Here is a tiny trained network, its code and every weight. The questions are about switching its units off for an input and a target symbol, where a switched-off unit gives its printed mean instead of its output.

import numpy as np


def w(rows, s, z=0):
    codes = np.array(rows[::2]) - 128.0
    scale = np.full(codes.shape[1], s)
    scale[-1] = z or s
    return codes * scale


def f(y):
    return np.maximum(y, 0)


def softmax(a):
    e = np.exp(a - a.max(-1, keepdims=True))
    return e / e.sum(-1, keepdims=True)


def log_softmax(a):
    a = a - a.max(-1, keepdims=True)
    return a - np.log(np.exp(a).sum(-1, keepdims=True))


def net(x, mask):
    ids = ['ΘΛΠΦΩαβγεζμξτ'.index(c) for c in x.split()]
    T = len(ids)
    res = E[ids] + P[:T]
    u = 0
    for l in range(2):
        q, k, v = (res @ M[l].T for M in (Q, K, V))
        z = softmax(np.where(np.tri(T) > 0, q @ k.T / 2**0.5, -1e9)) @ v
        res = res + np.where(mask[u], z, O[l][:, -1]) @ O[l][:, :-1]
        u += 1
        y = f(res @ A[l][:, :-1].T + A[l][:, -1])
        res = res + np.where(mask[u : u + 4], y, B[l][:, -1]) @ B[l][:, :-1]
        u += 4
    return log_softmax(res[-1] @ U[:, :-1].T + U[:, -1])


Q, K, V, O, A, B = {}, {}, {}, {}, {}, {}
E = w([
[121,124,249],'Θ',
[202,146,4],'Λ',
[143,12,154],'Π',
[95,156,200],'Φ',
[145,67,224],'Ω',
[161,142,178],'α',
[219,192,34],'β',
[108,185,165],'γ',
[147,56,173],'ε',
[101,10,98],'ζ',
[180,156,97],'μ',
[209,166,39],'ξ',
[81,49,135],'τ',
],0.019)
P = w([
[212,130,109],'0',
[132,172,137],'1',
[129,168,178],'2',
[126,202,178],'3',
[4,89,131],'4',
[77,131,52],'5',
],0.014)
Q[0] = w([
[58,105,118],'0.h1',
[152,5,150],'0.h1',
],0.012)
K[0] = w([
[242,122,254],'0.h1',
[38,40,195],'0.h1',
],0.0056)
V[0] = w([
[18,225,203],'0.h1',
[1,107,33],'0.h1',
],0.0054)
O[0] = w([
[102,254,42,3],'0.h1',
[5,176,71,3],'0.h1',
],0.0086,0.0046)
A[0] = w([
[77,102,166,131],'0.n1',
[64,87,146,153],'0.n2',
[174,248,68,247],'0.n3',
[147,243,183,254],'0.n4',
],0.013,0.0031)
B[0] = w([
[82,116,6,253],'0.n1',
[255,120,49,254],'0.n2',
[86,45,199,210],'0.n3',
[178,68,63,221],'0.n4',
],0.0071,0.0055)
Q[1] = w([
[254,36,217],'1.h1',
[129,105,93],'1.h1',
],0.0079)
K[1] = w([
[237,103,112],'1.h1',
[2,239,149],'1.h1',
],0.0043)
V[1] = w([
[51,46,143],'1.h1',
[113,113,6],'1.h1',
],0.013)
O[1] = w([
[78,35,249,166],'1.h1',
[249,92,229,1],'1.h1',
],0.013,0.0078)
A[1] = w([
[138,114,230,13],'1.n1',
[178,132,10,204],'1.n2',
[103,254,144,219],'1.n3',
[181,31,31,4],'1.n4',
],0.0091,0.0026)
B[1] = w([
[94,250,117,173],'1.n1',
[146,136,172,231],'1.n2',
[120,149,183,140],'1.n3',
[108,166,137,255],'1.n4',
],0.012,0.016)
U = w([
[112,189,70,255],'Θ',
[249,53,107,223],'Λ',
[57,19,254,126],'Π',
[155,105,83,115],'Φ',
[35,129,8,99],'Ω',
[118,145,88,8],'α',
[168,168,77,95],'β',
[152,83,122,112],'γ',
[64,48,73,108],'ε',
[132,163,228,11],'ζ',
[174,168,45,160],'μ',
[216,148,54,145],'ξ',
[141,132,201,77],'τ',
],0.0068,0.0078)

Each question gives the input, a string of symbols that net reads in full, and the target symbol t.
The units are the heads (2 rows each of Q, K, V and O) and the neurons (one row each of A and B). Each row of codes is followed by its name. A weight is (code - 128) times the scale printed after its matrix; where a second scale follows, it is the last column's (O, A, B and U).
mask holds one flag per unit, layer by layer, with each layer's heads first. A switched-off unit (its flag False) gives its mean, the last column of its rows in O or B, instead of its output. The means were averaged over made-up inputs and are rounded, as every weight is.
A unit's drop is (log p(t) with every unit on - log p(t) with that unit switched off) / (log p(t) with every unit on - log p(t) with every unit switched off).
The circuit of an input: a set's keep is (log p(t) with only the set's units on - log p(t) with every unit switched off) / (log p(t) with every unit on - log p(t) with every unit switched off). Starting from all 10 units, units are removed one at a time, each time the one whose removal leaves the highest keep (on an exact tie, the one counted first), for as long as the keep stays at least 0.8.
circuit, biggest first: the units of the circuit, biggest drop first
top k neurons: the k neurons with the biggest drops, biggest first
top k neurons in layer l: the k neurons of layer l with the biggest drops, biggest first
input Θ Ω Ω, target Θ: circuit, biggest first : [1.h1 0.h1]
input Λ Π Ω Π, target Λ: top neuron : [0.n3]
input Λ ε Ω ξ, target Λ: circuit, biggest first : [1.h1 0.h1]
input Ω ζ Θ, target Ω: circuit, biggest first : [0.h1 1.h1]
input ζ Ω ξ, target ζ: top 4 neurons : [0.n2 1.n1 0.n3 0.n1]
input Ω τ Π β, target Ω: circuit, biggest first : [0.n3 1.h1 0.h1]
input Ω ζ ξ, target Ω: top 2 neurons in layer 0 : [0.n3 0.n1]
input Ω Λ Φ ζ, target Ω: top 2 neurons : [0.n1 0.n2]
input Θ Π Π Π, target Θ: top 3 neurons in layer 0 : [0.n4 0.n3 0.n1]
input Ω Ω Ω Λ, target Ω: circuit, biggest first : [1.h1 0.n3 0.h1]
input Ω Ω ε Ω, target Ω: circuit, biggest first : [1.h1 0.h1]
input Λ Π Λ τ, target Λ: top 2 neurons : [0.n2 0.n3]
input Θ Ω α Ω Λ ζ, target Θ: top 2 neurons : [0.n1 1.n4]
input Π τ ξ γ, target Π: top 2 neurons : [0.n2 0.n3]
input Π γ Λ, target Π: top 2 neurons in layer 0 : [0.n3 0.n2]
input Θ Ω ζ, target Θ: circuit, biggest first : [0.h1 1.h1 1.n2]
input Π Π Π ξ, target Π: circuit, biggest first : [0.n3 1.h1]
input Π Λ β, target Π: circuit, biggest first : [0.n3 1.h1 0.n2]
input Π Π Π Θ ξ ε, target Π: circuit, biggest first : [1.h1]
input Λ Λ ζ, target Λ: top 2 neurons : [0.n2 0.n3]
input Λ Π γ, target Λ: circuit, biggest first : [1.h1]
input Π Λ Θ ξ, target Π: circuit, biggest first : [0.n3 1.h1 0.n2]
input ζ Π ξ, target ζ: top 2 neurons : [1.n1 0.n2]
input Ω Π ξ, target Ω: top 3 neurons : [0.n3 0.n2 0.n1]
input Π Ω β β, target Π: circuit, biggest first : [0.n3 1.h1]
